Here is a tiny trained network, its code and every weight. The questions are about switching its units off for an input and a target symbol, where a switched-off unit gives its printed mean instead of its output.

import numpy as np


def w(rows, s, z=0):
    codes = np.array(rows[::2]) - 128.0
    scale = np.full(codes.shape[1], s)
    scale[-1] = z or s
    return codes * scale


def f(y):
    return y / 2 * (1 + np.tanh(0.7978845608 * (y + 0.044715 * y**3)))


def softmax(a):
    e = np.exp(a - a.max(-1, keepdims=True))
    return e / e.sum(-1, keepdims=True)


def log_softmax(a):
    a = a - a.max(-1, keepdims=True)
    return a - np.log(np.exp(a).sum(-1, keepdims=True))


def net(x, mask):
    ids = ['αδεθμξπστφω'.index(c) for c in x.split()]
    T = len(ids)
    res = E[ids] + P[:T]
    u = 0
    for l in range(3):
        r = res
        for j in range(2):
            rows = slice(4 * j, 4 * j + 4)
            q, k, v = (r @ M[l][rows].T for M in (Q, K, V))
            z = softmax(np.where(np.tri(T) > 0, q @ k.T / 4**0.5, -1e9)) @ v
            o = O[l][rows]
            res = res + np.where(mask[u + j], z, o[:, -1]) @ o[:, :-1]
        u += 2
        y = f(res @ A[l][:, :-1].T + A[l][:, -1])
        res = res + np.where(mask[u : u + 4], y, B[l][:, -1]) @ B[l][:, :-1]
        u += 4
    return log_softmax(res[-1] @ U[:, :-1].T + U[:, -1])


Q, K, V, O, A, B = {}, {}, {}, {}, {}, {}
E = w([
[101,132,134],'α',
[117,145,130],'δ',
[115,122,147],'ε',
[122,138,134],'θ',
[138,114,153],'μ',
[80,154,108],'ξ',
[194,204,97],'π',
[111,148,116],'σ',
[99,138,121],'τ',
[147,245,71],'φ',
[82,175,92],'ω',
],0.012)
P = w([
[136,121,144],'0',
[61,25,140],'1',
[136,168,194],'2',
[214,27,44],'3',
[2,161,49],'4',
[212,111,188],'5',
],0.0074)
Q[0] = w([
[148,148,209],'0.h0',
[134,126,180],'0.h0',
[173,82,103],'0.h0',
[184,100,242],'0.h0',
[167,46,180],'0.h1',
[223,2,245],'0.h1',
[2,115,139],'0.h1',
[80,139,151],'0.h1',
],0.027)
K[0] = w([
[122,133,58],'0.h0',
[120,119,83],'0.h0',
[162,92,128],'0.h0',
[137,87,13],'0.h0',
[189,120,186],'0.h1',
[215,137,251],'0.h1',
[144,209,109],'0.h1',
[117,188,131],'0.h1',
],0.033)
V[0] = w([
[72,254,46],'0.h0',
[181,59,193],'0.h0',
[175,167,123],'0.h0',
[112,131,138],'0.h0',
[103,149,93],'0.h1',
[173,105,179],'0.h1',
[81,95,135],'0.h1',
[143,106,164],'0.h1',
],0.0074)
O[0] = w([
[165,104,247,254],'0.h0',
[92,151,46,56],'0.h0',
[103,160,171,152],'0.h0',
[133,113,106,136],'0.h0',
[147,113,154,186],'0.h1',
[92,157,76,37],'0.h1',
[123,150,188,169],'0.h1',
[104,153,114,84],'0.h1',
],0.012,0.00096)
A[0] = w([
[99,217,130,13],'0.n0',
[221,2,76,207],'0.n1',
[204,254,121,137],'0.n2',
[210,166,104,5],'0.n3',
],0.0093,0.0029)
B[0] = w([
[180,128,82,90],'0.n0',
[116,242,242,252],'0.n1',
[255,50,153,245],'0.n2',
[188,143,155,105],'0.n3',
],0.0096,0.002)
Q[1] = w([
[62,198,195],'1.h0',
[30,110,171],'1.h0',
[114,143,181],'1.h0',
[134,63,141],'1.h0',
[146,157,145],'1.h1',
[111,109,114],'1.h1',
[111,8,102],'1.h1',
[143,178,144],'1.h1',
],0.013)
K[1] = w([
[25,213,209],'1.h0',
[17,106,206],'1.h0',
[108,177,204],'1.h0',
[159,86,172],'1.h0',
[92,102,144],'1.h1',
[159,180,111],'1.h1',
[176,1,119],'1.h1',
[98,126,141],'1.h1',
],0.0097)
V[1] = w([
[133,116,122],'1.h0',
[103,253,152],'1.h0',
[141,77,117],'1.h0',
[137,54,116],'1.h0',
[43,73,126],'1.h1',
[114,123,111],'1.h1',
[103,113,118],'1.h1',
[126,123,130],'1.h1',
],0.0065)
O[1] = w([
[127,146,137,99],'1.h0',
[117,20,120,254],'1.h0',
[139,192,139,75],'1.h0',
[139,187,132,55],'1.h0',
[156,31,252,123],'1.h1',
[116,111,175,55],'1.h1',
[128,97,178,85],'1.h1',
[131,123,133,134],'1.h1',
],0.0046,0.00071)
A[1] = w([
[122,101,105,112],'1.n0',
[24,39,144,147],'1.n1',
[114,101,117,134],'1.n2',
[61,2,81,2],'1.n3',
],0.015,0.0072)
B[1] = w([
[245,126,76,114],'1.n0',
[194,249,184,254],'1.n1',
[189,125,155,130],'1.n2',
[37,97,1,138],'1.n3',
],0.009,0.0054)
Q[2] = w([
[122,120,121],'2.h0',
[171,182,148],'2.h0',
[82,82,141],'2.h0',
[241,252,135],'2.h0',
[124,149,118],'2.h1',
[78,126,109],'2.h1',
[79,88,126],'2.h1',
[113,133,119],'2.h1',
],0.018)
K[2] = w([
[139,130,127],'2.h0',
[76,73,139],'2.h0',
[152,186,124],'2.h0',
[40,4,143],'2.h0',
[129,153,141],'2.h1',
[94,118,140],'2.h1',
[91,86,126],'2.h1',
[118,131,134],'2.h1',
],0.019)
V[2] = w([
[155,165,107],'2.h0',
[1,241,189],'2.h0',
[148,24,124],'2.h0',
[143,77,122],'2.h0',
[107,43,149],'2.h1',
[43,242,186],'2.h1',
[143,102,117],'2.h1',
[169,29,105],'2.h1',
],0.0092)
O[2] = w([
[82,91,100,139],'2.h0',
[2,52,179,254],'2.h0',
[252,201,146,48],'2.h0',
[184,159,130,85],'2.h0',
[171,217,171,17],'2.h1',
[251,31,71,240],'2.h1',
[108,149,139,99],'2.h1',
[72,205,171,24],'2.h1',
],0.0092,0.0059)
A[2] = w([
[138,147,7,118],'2.n0',
[140,161,23,2],'2.n1',
[128,121,28,177],'2.n2',
[97,186,151,58],'2.n3',
],0.016,0.0077)
B[2] = w([
[133,172,196,198],'2.n0',
[91,3,142,146],'2.n1',
[128,170,94,255],'2.n2',
[110,83,103,165],'2.n3',
],0.03,0.0085)
U = w([
[133,52,73,155],'α',
[168,42,177,131],'δ',
[93,93,13,237],'ε',
[51,99,105,4],'θ',
[64,209,124,134],'μ',
[89,68,149,142],'ξ',
[121,122,255,145],'π',
[177,111,117,154],'σ',
[180,41,144,57],'τ',
[216,137,136,100],'φ',
[160,127,165,126],'ω',
],0.007,0.0041)

Each question gives the input, a string of symbols that net reads in full, and the target symbol t.
The units are the heads (4 rows each of Q, K, V and O) and the neurons (one row each of A and B). Each row of codes is followed by its name. A weight is (code - 128) times the scale printed after its matrix; where a second scale follows, it is the last column's (O, A, B and U).
mask holds one flag per unit, layer by layer, with each layer's heads first. A switched-off unit (its flag False) gives its mean, the last column of its rows in O or B, instead of its output. The means were averaged over made-up inputs and are rounded, as every weight is.
A unit's drop is (log p(t) with every unit on - log p(t) with that unit switched off) / (log p(t) with every unit on - log p(t) with every unit switched off).
The circuit of an input: a set's keep is (log p(t) with only the set's units on - log p(t) with every unit switched off) / (log p(t) with every unit on - log p(t) with every unit switched off). Starting from the 12 units with the biggest drops (on a tie, the unit counted first), units are removed one at a time, each time the one whose removal leaves the highest keep (on an exact tie, the one counted first), for as long as the keep stays at least 0.8.
circuit, biggest first: the units of the circuit, biggest drop first
unit that matters most: the unit with the biggest drop
top k neurons: the k neurons with the biggest drops, biggest first
top k neurons in layer l: the k neurons of layer l with the biggest drops, biggest first
heads that matter: for each layer, one digit per head in row order, 1 if its drop is at least 0.15 and else 0, layers parted by /
input ε ε φ μ α, target ξ: unit that matters most => 0.n2
input π ε ω μ, target μ: circuit, biggest first => [0.h0 2.n0 2.n2]
input π π μ μ δ, target π: top 2 neurons in layer 1 => [1.n3 1.n0]
input ε α μ τ μ, target π: circuit, biggest first => [2.n0 0.h0 0.n1 1.n3]
input α σ ε ε φ μ, target π: heads that matter => 10 / 00 / 01
input μ ε α σ, target ε: circuit, biggest first => [0.h0 2.n2]
input ε τ δ σ α, target φ: circuit, biggest first => [1.n1 2.h0]
input φ θ ε π, target π: top 4 neurons => [0.n2 0.n1 2.n2 1.n1]
input ξ δ ε ε τ, target μ: circuit, biggest first => [0.h0 2.n0 2.n2 0.n1]
input ε ε ξ θ ξ, target δ: heads that matter => 11 / 00 / 01
input π σ π δ μ α, target μ: heads that matter => 11 / 01 / 00
input α μ τ ε φ σ, target π: heads that matter => 10 / 00 / 01
input ω ε ε, target δ: heads that matter => 10 / 00 / 01
input α ε θ τ α ω, target δ: unit that matters most => 0.h1
input ω ω σ ε, target ε: circuit, biggest first => [0.n1 0.h0 2.n0 0.h1]
input ξ ω σ, target δ: circuit, biggest first => [2.n2 0.h0 2.h1]
input μ ω φ ξ ω, target ξ: top 3 neurons => [0.n2 2.n3 1.n1]
input ε τ ε δ α, target μ: circuit, biggest first => [0.h0 0.n1 2.n0 2.n2]
input α σ θ τ ε ε, target ε: top 2 neurons => [2.n2 1.n1]
input σ σ π δ ε, target θ: top 2 neurons in layer 2 => [2.n3 2.n0]
input π ε μ ε ξ, target π: top 2 neurons => [2.n0 2.n1]
input α φ μ ε θ, target π: circuit, biggest first => [2.n0 0.h0 0.n1]
input ε τ μ, target ε: top 2 neurons => [1.n1 2.n2]
input τ ε φ δ, target ε: unit that matters most => 0.n1
input α θ δ δ ε, target φ: heads that matter => 01 / 00 / 11
input φ α ε α μ, target μ: top 3 neurons => [2.n0 2.n2 0.n1]
input ε θ ε ω ε, target μ: top 2 neurons in layer 1 => [1.n3 1.n1]
input α ω α, target δ: top 4 neurons => [2.n2 1.n1 0.n2 1.n3]
input π α φ θ τ, target ξ: unit that matters most => 2.n3
input σ α μ ε ε, target π: top 2 neurons in layer 0 => [0.n1 0.n2]
